Below are the code and all the weights of a small trained network. Each question names an input and a target symbol and asks about switching units off, where a switched-off unit gives its printed mean instead of its output.

import numpy as np


def w(rows, s, z=0):
    codes = np.array(rows[::2]) - 128.0
    scale = np.full(codes.shape[1], s)
    scale[-1] = z or s
    return codes * scale


def f(y):
    return y / 2 * (1 + np.tanh(0.7978845608 * (y + 0.044715 * y**3)))


def softmax(a):
    e = np.exp(a - a.max(-1, keepdims=True))
    return e / e.sum(-1, keepdims=True)


def log_softmax(a):
    a = a - a.max(-1, keepdims=True)
    return a - np.log(np.exp(a).sum(-1, keepdims=True))


def net(x, mask):
    ids = ['ηλμτφω'.index(c) for c in x.split()]
    T = len(ids)
    res = E[ids] + P[:T]
    q, k, v = (res @ M[0].T for M in (Q, K, V))
    z = softmax(np.where(np.tri(T) > 0, q @ k.T / 2**0.5, -1e9)) @ v
    res = res + np.where(mask[0], z, O[0][:, -1]) @ O[0][:, :-1]
    y = f(res @ A[0][:, :-1].T + A[0][:, -1])
    res = res + np.where(mask[1:13], y, B[0][:, -1]) @ B[0][:, :-1]
    return log_softmax(res[-1] @ U[:, :-1].T + U[:, -1])


Q, K, V, O, A, B = {}, {}, {}, {}, {}, {}
E = w([
[73,168,71,145,130,84],'η',
[121,219,118,69,133,75],'λ',
[110,122,69,150,201,106],'μ',
[143,122,33,219,181,217],'τ',
[115,248,109,85,80,128],'φ',
[90,175,49,154,117,192],'ω',
],0.016)
P = w([
[161,74,166,250,76,2],'0',
[164,235,77,100,224,180],'1',
[162,222,82,112,224,187],'2',
[173,229,87,87,234,183],'3',
[169,107,192,112,140,125],'4',
[176,94,168,150,146,159],'5',
[168,124,166,148,130,142],'6',
[158,108,152,155,128,111],'7',
[94,110,122,116,132,123],'8',
[119,104,120,142,164,128],'9',
[122,107,108,163,142,117],'10',
],0.0084)
Q[0] = w([
[121,199,68,127,186,72],'H1',
[124,255,30,183,190,109],'H1',
],0.0069)
K[0] = w([
[128,121,115,213,63,72],'H1',
[156,190,64,254,64,2],'H1',
],0.0073)
V[0] = w([
[188,69,113,102,253,84],'H1',
[89,86,105,182,129,193],'H1',
],0.012)
O[0] = w([
[95,243,59,240,23,124,2],'H1',
[78,100,249,207,165,206,172],'H1',
],0.014,0.0041)
A[0] = w([
[179,225,213,113,165,116,142],'N1',
[157,188,99,116,201,219,138],'N2',
[154,54,110,43,114,113,3],'N3',
[95,101,61,155,153,136,143],'N4',
[173,165,36,149,79,98,114],'N5',
[151,65,100,81,101,150,31],'N6',
[131,63,195,82,168,150,128],'N7',
[111,153,81,89,120,184,87],'N8',
[69,173,207,173,98,156,67],'N9',
[166,87,2,91,67,106,20],'N10',
[128,112,133,98,135,122,57],'N11',
[133,73,118,80,189,129,117],'N12',
],0.0098,0.0058)
B[0] = w([
[79,61,107,218,137,151,174],'N1',
[89,70,120,95,96,13,216],'N2',
[154,103,28,185,143,185,183],'N3',
[147,210,188,90,68,120,159],'N4',
[116,138,254,90,118,161,192],'N5',
[143,157,84,152,119,135,147],'N6',
[109,190,150,141,11,179,251],'N7',
[171,111,133,201,177,63,146],'N8',
[139,65,7,136,183,136,175],'N9',
[146,167,181,209,248,183,181],'N10',
[76,172,36,89,84,152,142],'N11',
[142,139,141,104,46,156,239],'N12',
],0.0067,0.015)
U = w([
[128,79,98,124,101,3,254],'η',
[137,158,127,143,159,145,129],'λ',
[104,187,89,193,69,105,102],'μ',
[79,110,86,178,150,145,76],'τ',
[145,144,67,136,100,150,84],'φ',
[95,113,148,131,107,167,159],'ω',
],0.0064,0.0052)

Each question gives the input, a string of symbols that net reads in full, and the target symbol t.
The units are the heads (2 rows each of Q, K, V and O) and the neurons (one row each of A and B). Each row of codes is followed by its name. A weight is (code - 128) times the scale printed after its matrix; where a second scale follows, it is the last column's (O, A, B and U).
mask holds one flag per unit, heads first, then neurons. A switched-off unit (its flag False) gives its mean, the last column of its rows in O or B, instead of its output. The means were averaged over made-up inputs and are rounded, as every weight is.
A unit's drop is (log p(t) with every unit on - log p(t) with that unit switched off) / (log p(t) with every unit on - log p(t) with every unit switched off).
The circuit of an input: a set's keep is (log p(t) with only the set's units on - log p(t) with every unit switched off) / (log p(t) with every unit on - log p(t) with every unit switched off). Starting from the 12 units with the biggest drops (on a tie, the unit counted first), units are removed one at a time, each time the one whose removal leaves the highest keep (on an exact tie, the one counted first), for as long as the keep stays at least 0.8.
circuit, biggest first: the units of the circuit, biggest drop first
top k neurons: the k neurons with the biggest drops, biggest first
drop of u: that unit's drop, to one decimal
input μ φ φ, target μ: circuit, biggest first => H1
input ω ω φ, target ω: circuit, biggest first => H1; N7
input τ τ μ λ φ λ μ, target τ: top 2 neurons => N9; N7
input φ τ ω τ λ η, target φ: top 2 neurons => N3; N2
input φ μ η φ, target φ: circuit, biggest first => H1; N3; N12
input τ τ φ λ, target τ: circuit, biggest first => H1; N9; N1
input ω ω μ, target ω: circuit, biggest first => H1; N7
input η φ ω, target η: top 2 neurons => N2; N7
input λ μ φ τ, target λ: circuit, biggest first => H1; N10; N5
input λ ω μ ω φ λ λ λ, target λ: top 4 neurons => N10; N5; N2; N7
input λ μ φ φ τ φ η λ, target λ: top 2 neurons => N10; N2
input η φ μ η, target η: top 2 neurons => N7; N10
input λ λ φ λ λ λ φ μ, target λ: top 2 neurons => N10; N5
input λ ω μ ω η η μ λ μ, target λ: top 2 neurons => N10; N2
input λ ω τ ω ω ω φ φ φ τ, target λ: top neuron => N10
input λ ω λ ω, target λ: top 2 neurons => N10; N5
input η η η τ φ φ, target η: drop of N12 => 0.1
input λ λ μ λ η ω λ μ λ φ, target λ: drop of N5 => 0.2
input ω φ λ, target ω: drop of N7 => 0.2
